Below are the code and all the weights of a small trained network. Each question names an input and a target symbol and asks about switching units off, where a switched-off unit gives its printed mean instead of its output.

import numpy as np


def w(rows, s, z=0):
    codes = np.array(rows[::2]) - 128.0
    scale = np.full(codes.shape[1], s)
    scale[-1] = z or s
    return codes * scale


def norm(h):
    return h / np.sqrt((h * h).mean(-1, keepdims=True) + 1e-5)


def f(y):
    return np.maximum(y, 0)


def softmax(a):
    e = np.exp(a - a.max(-1, keepdims=True))
    return e / e.sum(-1, keepdims=True)


def log_softmax(a):
    a = a - a.max(-1, keepdims=True)
    return a - np.log(np.exp(a).sum(-1, keepdims=True))


def net(x, mask):
    ids = ['αβεζθλμξπφ'.index(c) for c in x.split()]
    T = len(ids)
    res = E[ids] + P[:T]
    u = 0
    for l in range(3):
        r = norm(res)
        for j in range(2):
            rows = slice(2 * j, 2 * j + 2)
            q, k, v = (r @ M[l][rows].T for M in (Q, K, V))
            z = softmax(np.where(np.tri(T) > 0, q @ k.T / 2**0.5, -1e9)) @ v
            o = O[l][rows]
            res = res + np.where(mask[u + j], z, o[:, -1]) @ o[:, :-1]
        u += 2
        y = f(norm(res) @ A[l][:, :-1].T + A[l][:, -1])
        res = res + np.where(mask[u : u + 4], y, B[l][:, -1]) @ B[l][:, :-1]
        u += 4
    return log_softmax(norm(res)[-1] @ U[:, :-1].T + U[:, -1])


Q, K, V, O, A, B = {}, {}, {}, {}, {}, {}
E = w([
[144,120,128,191],'α',
[106,134,133,135],'β',
[50,135,124,170],'ε',
[128,116,122,153],'ζ',
[198,58,166,180],'θ',
[117,142,145,183],'λ',
[170,72,124,217],'μ',
[200,141,139,102],'ξ',
[2,177,150,125],'π',
[67,137,75,118],'φ',
],0.02)
P = w([
[135,111,164,130],'0',
[131,124,37,224],'1',
[206,113,179,142],'2',
[144,2,123,29],'3',
[119,143,53,226],'4',
[230,161,186,100],'5',
[158,41,191,32],'6',
[135,177,76,215],'7',
[206,129,169,126],'8',
],0.0073)
Q[0] = w([
[94,7,90,122],'L0H1',
[161,143,95,118],'L0H1',
[33,155,120,254],'L0H2',
[209,97,16,136],'L0H2',
],0.0082)
K[0] = w([
[111,90,10,49],'L0H1',
[182,89,46,114],'L0H1',
[195,147,175,254],'L0H2',
[131,89,80,65],'L0H2',
],0.0078)
V[0] = w([
[41,98,34,188],'L0H1',
[117,104,175,255],'L0H1',
[58,70,101,4],'L0H2',
[150,135,102,33],'L0H2',
],0.0049)
O[0] = w([
[96,157,21,13,255],'L0H1',
[112,77,205,78,229],'L0H1',
[194,10,209,226,43],'L0H2',
[107,254,168,26,30],'L0H2',
],0.0038,0.0039)
A[0] = w([
[132,137,32,132,103],'L0N1',
[148,116,154,164,80],'L0N2',
[156,104,76,169,6],'L0N3',
[152,255,92,151,131],'L0N4',
],0.011,0.0015)
B[0] = w([
[212,135,55,61,254],'L0N1',
[186,195,66,138,189],'L0N2',
[74,199,57,94,221],'L0N3',
[2,65,88,170,189],'L0N4',
],0.006,0.0048)
Q[1] = w([
[190,133,2,229],'L1H1',
[121,198,98,50],'L1H1',
[138,177,228,111],'L1H2',
[165,180,181,117],'L1H2',
],0.0092)
K[1] = w([
[162,110,113,78],'L1H1',
[147,139,145,63],'L1H1',
[139,144,189,63],'L1H2',
[186,154,255,134],'L1H2',
],0.0089)
V[1] = w([
[47,106,54,78],'L1H1',
[1,125,97,68],'L1H1',
[65,82,20,127],'L1H2',
[118,170,68,99],'L1H2',
],0.0045)
O[1] = w([
[139,159,50,186,208],'L1H1',
[85,244,113,118,164],'L1H1',
[127,2,183,52,254],'L1H2',
[120,20,205,222,182],'L1H2',
],0.0043,0.0049)
A[1] = w([
[92,93,82,162,28],'L1N1',
[148,109,221,254,252],'L1N2',
[51,211,119,209,176],'L1N3',
[171,158,87,119,123],'L1N4',
],0.0076,0.0023)
B[1] = w([
[89,126,128,220,235],'L1N1',
[62,76,3,128,254],'L1N2',
[87,181,2,112,242],'L1N3',
[47,108,222,161,216],'L1N4',
],0.0087,0.003)
Q[2] = w([
[132,192,150,63],'L2H1',
[99,28,252,97],'L2H1',
[231,255,143,118],'L2H2',
[155,62,224,127],'L2H2',
],0.0068)
K[2] = w([
[180,188,243,9],'L2H1',
[235,149,114,22],'L2H1',
[61,28,253,211],'L2H2',
[96,201,85,222],'L2H2',
],0.0052)
V[2] = w([
[58,140,27,255],'L2H1',
[70,100,55,173],'L2H1',
[90,89,136,21],'L2H2',
[203,110,180,169],'L2H2',
],0.0066)
O[2] = w([
[92,194,247,83,248],'L2H1',
[121,69,157,130,218],'L2H1',
[102,78,142,1,135],'L2H2',
[177,111,166,152,72],'L2H2',
],0.0096,0.012)
A[2] = w([
[254,122,183,129,45],'L2N1',
[115,188,83,166,251],'L2N2',
[23,252,70,86,178],'L2N3',
[179,72,67,76,67],'L2N4',
],0.0092,0.0022)
B[2] = w([
[184,165,56,101,134],'L2N1',
[148,254,149,231,155],'L2N2',
[209,92,121,139,245],'L2N3',
[222,200,101,58,134],'L2N4',
],0.0098,0.012)
U = w([
[131,135,152,193,100],'α',
[152,198,152,137,190],'β',
[55,168,129,140,75],'ε',
[100,137,251,133,165],'ζ',
[194,78,147,133,192],'θ',
[82,120,32,115,132],'λ',
[84,27,132,199,2],'μ',
[158,162,140,103,142],'ξ',
[82,180,141,88,104],'π',
[106,110,102,15,126],'φ',
],0.013,0.0035)

Each question gives the input, a string of symbols that net reads in full, and the target symbol t.
The units are the heads (2 rows each of Q, K, V and O) and the neurons (one row each of A and B). Each row of codes is followed by its name. A weight is (code - 128) times the scale printed after its matrix; where a second scale follows, it is the last column's (O, A, B and U).
mask holds one flag per unit, layer by layer, with each layer's heads first. A switched-off unit (its flag False) gives its mean, the last column of its rows in O or B, instead of its output. The means were averaged over made-up inputs and are rounded, as every weight is.
A unit's drop is (log p(t) with every unit on - log p(t) with that unit switched off) / (log p(t) with every unit on - log p(t) with every unit switched off).
The circuit of an input: a set's keep is (log p(t) with only the set's units on - log p(t) with every unit switched off) / (log p(t) with every unit on - log p(t) with every unit switched off). Starting from the 12 units with the biggest drops (on a tie, the unit counted first), units are removed one at a time, each time the one whose removal leaves the highest keep (on an exact tie, the one counted first), for as long as the keep stays at least 0.8.
units of the circuit, in order: the units of the circuit, biggest drop first
most important unit: the unit with the biggest drop
top k neurons: the k neurons with the biggest drops, biggest first
top k neurons in layer l: the k neurons of layer l with the biggest drops, biggest first
heads that matter: for each layer, one digit per head in row order, 1 if its drop is at least 0.15 and else 0, layers parted by /
input θ α φ ζ π φ φ ζ, target λ: most important unit -> L0N4
input ζ ζ β α, target ζ: units of the circuit, in order -> [L2N3 L1N2]
input ζ θ β ζ β, target μ: heads that matter -> 10 / 11 / 00
input φ ζ λ π ξ, target ζ: heads that matter -> 00 / 00 / 00
input ζ ε φ θ, target φ: units of the circuit, in order -> [L2N3 L2N4 L0H1]
input ζ ζ λ θ φ ζ θ θ, target μ: units of the circuit, in order -> [L1N2 L2N3]
input θ φ φ ζ φ ε μ, target φ: heads that matter -> 00 / 00 / 01
input θ θ ζ π φ φ ε β, target λ: heads that matter -> 01 / 10 / 01
input φ ζ ζ β, target ζ: units of the circuit, in order -> [L0H2 L1N2]
input φ π ζ ζ θ ζ π φ β, target β: top 2 neurons -> [L0N1 L1N3]
input β ζ π β ζ φ φ ζ, target λ: heads that matter -> 00 / 00 / 01
input ζ ε ζ α, target ζ: top 2 neurons in layer 0 -> [L0N1 L0N3]
input θ φ ε β μ θ φ ζ μ, target μ: top 3 neurons -> [L1N2 L2N3 L0N1]
input φ ζ β, target β: top 2 neurons -> [L0N1 L0N4]
input μ θ λ ζ β ζ ε ζ, target μ: top 2 neurons in layer 1 -> [L1N2 L1N4]
input ζ β ζ ζ, target ζ: heads that matter -> 01 / 10 / 00
input β ζ α θ ζ φ θ ζ, target μ: top 3 neurons -> [L0N4 L2N3 L0N2]
input β ζ β ζ, target ζ: most important unit -> L0N1
input φ ζ φ ζ ξ, target ζ: top 2 neurons -> [L0N4 L1N4]
input φ φ λ β ε φ λ, target φ: top neuron -> [L1N2]
input ζ φ φ ζ φ θ μ, target φ: top 3 neurons -> [L2N4 L2N3 L1N2]
input φ λ λ, target λ: top 3 neurons -> [L1N2 L1N3 L0N1]
